Below is a small trained network, with its code and all its weights. Each question gives an input and a class and asks what happens when units are switched off, that is, made to give their printed mean instead of their output.

import numpy as np


def w(rows, s, z=0):
    codes = np.array(rows[::2]) - 128.0
    scale = np.full(codes.shape[1], s)
    scale[-1] = z or s
    return codes * scale


def f(y):
    return y / 2 * (1 + np.tanh(0.7978845608 * (y + 0.044715 * y**3)))


def log_softmax(a):
    a = a - a.max(-1, keepdims=True)
    return a - np.log(np.exp(a).sum(-1, keepdims=True))


def net(x, mask):
    res = np.array(x, float).reshape(1, 4) / 4 @ E
    y = f(res @ A[0][:, :-1].T + A[0][:, -1])
    res = res + np.where(mask, y, B[0][:, -1]) @ B[0][:, :-1]
    return log_softmax(res[-1] @ U[:, :-1].T + U[:, -1])


A, B = {}, {}
E = w([
[73,135,2,136],'x0',
[121,118,132,134],'x1',
[130,131,127,121],'x2',
[233,57,77,68],'x3',
],0.0075)
A[0] = w([
[176,99,254,110,49],'n1',
[43,237,160,176,55],'n2',
[85,130,40,119,89],'n3',
[192,111,93,63,73],'n4',
[206,22,75,106,44],'n5',
[152,73,103,63,80],'n6',
[130,82,187,147,255],'n7',
[93,96,65,175,63],'n8',
[91,143,62,76,62],'n9',
[126,144,47,188,66],'n10',
],0.0085,0.0062)
B[0] = w([
[8,157,147,74,178],'n1',
[234,39,173,174,196],'n2',
[96,152,169,69,166],'n3',
[144,98,158,166,165],'n4',
[110,73,163,187,196],'n5',
[118,99,128,157,155],'n6',
[113,192,72,129,253],'n7',
[117,139,166,77,134],'n8',
[24,127,154,91,136],'n9',
[90,132,172,76,140],'n10',
],0.012,0.0054)
U = w([
[140,155,47,148,236],'0',
[167,30,194,194,40],'1',
[149,193,30,112,198],'2',
[69,173,144,2,2],'3',
],0.0079,0.0078)

Each question gives the input, the list of numbers given to net, and the class t.
The units are the neurons (one row each of A and B). Each row of codes is followed by its name. A weight is (code - 128) times the scale printed after its matrix; where a second scale follows, it is the last column's (A, B and U).
mask holds one flag per neuron, in row order. A switched-off neuron (its flag False) gives its mean, the last column of its row in B, instead of its output. The means were averaged over made-up inputs and are rounded, as every weight is.
A unit's drop is (log p(t) with every unit on - log p(t) with that unit switched off) / (log p(t) with every unit on - log p(t) with every unit switched off).
The circuit of an input: a set's keep is (log p(t) with only the set's units on - log p(t) with every unit switched off) / (log p(t) with every unit on - log p(t) with every unit switched off). Starting from all 10 units, units are removed one at a time, each time the one whose removal leaves the highest keep (on an exact tie, the one counted first), for as long as the keep stays at least 0.8.
circuit, biggest first: the units of the circuit, biggest drop first
most important unit: the unit with the biggest drop
k most important neurons: the k neurons with the biggest drops, biggest first
drop when u is switched off: that unit's drop, to one decimal
input [-2,-6,-5,8], class 1: most important unit => n5
input [4,-3,-5,5], class 1: 2 most important neurons => (n5 n7)
input [8,-7,4,-8], class 1: 2 most important neurons => (n2 n7)
input [7,6,-3,5], class 3: circuit, biggest first => (n3 n9 n10)
input [7,-3,0,6], class 3: 4 most important neurons => (n3 n9 n2 n10)
input [8,5,0,7], class 3: circuit, biggest first => (n3 n9)
input [7,-4,-4,-5], class 3: circuit, biggest first => (n3 n10)
input [-8,-7,6,7], class 3: 2 most important neurons => (n1 n2)
input [4,0,1,-6], class 1: 3 most important neurons => (n2 n7 n1)
input [0,5,-1,-7], class 1: drop when n6 is switched off => 0.0
input [7,4,6,-3], class 3: drop when n8 is switched off => 0.1
input [5,7,8,8], class 1: drop when n5 is switched off => 0.4
input [1,4,1,-6], class 1: drop when n4 is switched off => -0.1
input [-4,-7,-8,-8], class 1: circuit, biggest first => (n2)
